Here is a tiny trained network, its code and every weight. The questions are about switching its units off for an input and a class, where a switched-off unit gives its printed mean instead of its output.

import numpy as np


def w(rows, s, z=0):
    codes = np.array(rows[::2]) - 128.0
    scale = np.full(codes.shape[1], s)
    scale[-1] = z or s
    return codes * scale


def f(y):
    return y / 2 * (1 + np.tanh(0.7978845608 * (y + 0.044715 * y**3)))


def log_softmax(a):
    a = a - a.max(-1, keepdims=True)
    return a - np.log(np.exp(a).sum(-1, keepdims=True))


def net(x, mask):
    res = np.array(x, float).reshape(1, 3) / 4 @ E
    y = f(res @ A[0][:, :-1].T + A[0][:, -1])
    res = res + np.where(mask, y, B[0][:, -1]) @ B[0][:, :-1]
    return log_softmax(res[-1] @ U[:, :-1].T + U[:, -1])


A, B = {}, {}
E = w([
[68,154,47,2,104],'x0',
[79,229,114,144,216],'x1',
[25,249,131,184,10],'x2',
],0.009)
A[0] = w([
[116,145,115,168,91,45],'n0',
[152,66,138,144,76,88],'n1',
[108,141,114,163,109,119],'n2',
[176,85,149,123,183,17],'n3',
[125,146,120,166,70,134],'n4',
[46,120,95,51,134,100],'n5',
[130,108,218,174,133,99],'n6',
[108,103,172,119,111,254],'n7',
[172,125,180,95,62,116],'n8',
[84,149,141,160,91,159],'n9',
[157,66,90,114,26,94],'n10',
[38,115,180,105,82,164],'n11',
[163,139,144,215,129,141],'n12',
[112,116,43,7,62,137],'n13',
[109,145,106,165,82,143],'n14',
[113,196,150,86,56,93],'n15',
[109,168,162,181,90,96],'n16',
[160,136,175,183,128,161],'n17',
[210,75,132,111,184,157],'n18',
[151,103,97,74,164,91],'n19',
[99,178,167,124,171,156],'n20',
[100,131,168,133,157,239],'n21',
[102,180,134,110,165,195],'n22',
[158,105,146,134,87,110],'n23',
[155,114,168,79,215,214],'n24',
[119,178,111,161,204,93],'n25',
],0.013,0.0064)
B[0] = w([
[137,100,189,123,219,149],'n0',
[117,167,112,104,179,171],'n1',
[162,153,159,109,125,153],'n2',
[128,120,175,122,169,178],'n3',
[174,122,157,76,136,176],'n4',
[83,45,124,205,185,198],'n5',
[57,40,92,211,183,171],'n6',
[193,137,43,111,59,180],'n7',
[161,205,70,19,215,161],'n8',
[172,42,165,130,120,191],'n9',
[171,231,61,97,253,192],'n10',
[161,120,164,101,85,193],'n11',
[121,52,102,205,138,181],'n12',
[112,41,104,215,152,249],'n13',
[191,88,151,92,141,178],'n14',
[187,62,160,125,172,199],'n15',
[193,79,166,63,177,182],'n16',
[51,48,70,142,135,178],'n17',
[194,121,160,106,97,233],'n18',
[142,63,196,144,126,177],'n19',
[187,148,82,121,144,169],'n20',
[159,141,42,118,72,168],'n21',
[174,134,90,120,122,182],'n22',
[87,162,85,113,170,152],'n23',
[203,107,151,108,89,218],'n24',
[175,195,70,34,222,163],'n25',
],0.0076,0.014)
U = w([
[110,64,96,222,166,89],'0',
[181,101,253,79,128,92],'1',
[157,192,44,77,206,114],'2',
[158,111,66,121,51,247],'3',
[107,185,193,145,90,78],'4',
[32,183,214,118,75,99],'5',
[73,172,156,122,125,76],'6',
[67,179,191,133,103,84],'7',
],0.016,0.013)

Each question gives the input, the list of numbers given to net, and the class t.
The units are the neurons (one row each of A and B). Each row of codes is followed by its name. A weight is (code - 128) times the scale printed after its matrix; where a second scale follows, it is the last column's (A, B and U).
mask holds one flag per neuron, in row order. A switched-off neuron (its flag False) gives its mean, the last column of its row in B, instead of its output. The means were averaged over made-up inputs and are rounded, as every weight is.
A unit's drop is (log p(t) with every unit on - log p(t) with that unit switched off) / (log p(t) with every unit on - log p(t) with every unit switched off).
The circuit of an input: a set's keep is (log p(t) with only the set's units on - log p(t) with every unit switched off) / (log p(t) with every unit on - log p(t) with every unit switched off). Starting from the 12 units with the biggest drops (on a tie, the unit counted first), units are removed one at a time, each time the one whose removal leaves the highest keep (on an exact tie, the one counted first), for as long as the keep stays at least 0.8.
units of the circuit, in order: the units of the circuit, biggest drop first
most important unit: the unit with the biggest drop
top k neurons: the k neurons with the biggest drops, biggest first
drop when u is switched off: that unit's drop, to one decimal
input [-6,-8,2], class 2: top 2 neurons	n8, n10
input [-6,-6,8], class 1: most important unit	n16
input [6,6,2], class 0: top 4 neurons	n5, n13, n10, n8
input [-3,8,8], class 1: top 3 neurons	n9, n16, n10
input [-3,-3,1], class 3: units of the circuit, in order	n5, n15
input [4,4,3], class 0: top 3 neurons	n5, n10, n8
input [-2,-3,-2], class 3: top 2 neurons	n25, n13
input [-1,4,0], class 2: top 2 neurons	n25, n13
input [6,-6,-6], class 0: top 2 neurons	n13, n19
input [8,6,2], class 0: top 2 neurons	n5, n13
input [-6,-5,-2], class 0: top 2 neurons	n6, n12
input [7,-6,-7], class 0: top 3 neurons	n13, n5, n19
input [2,1,0], class 3: drop when n6 is switched off	0.2
input [6,6,6], class 0: most important unit	n5
input [5,-8,-1], class 2: drop when n10 is switched off	0.6
input [-6,-7,1], class 2: drop when n10 is switched off	0.3
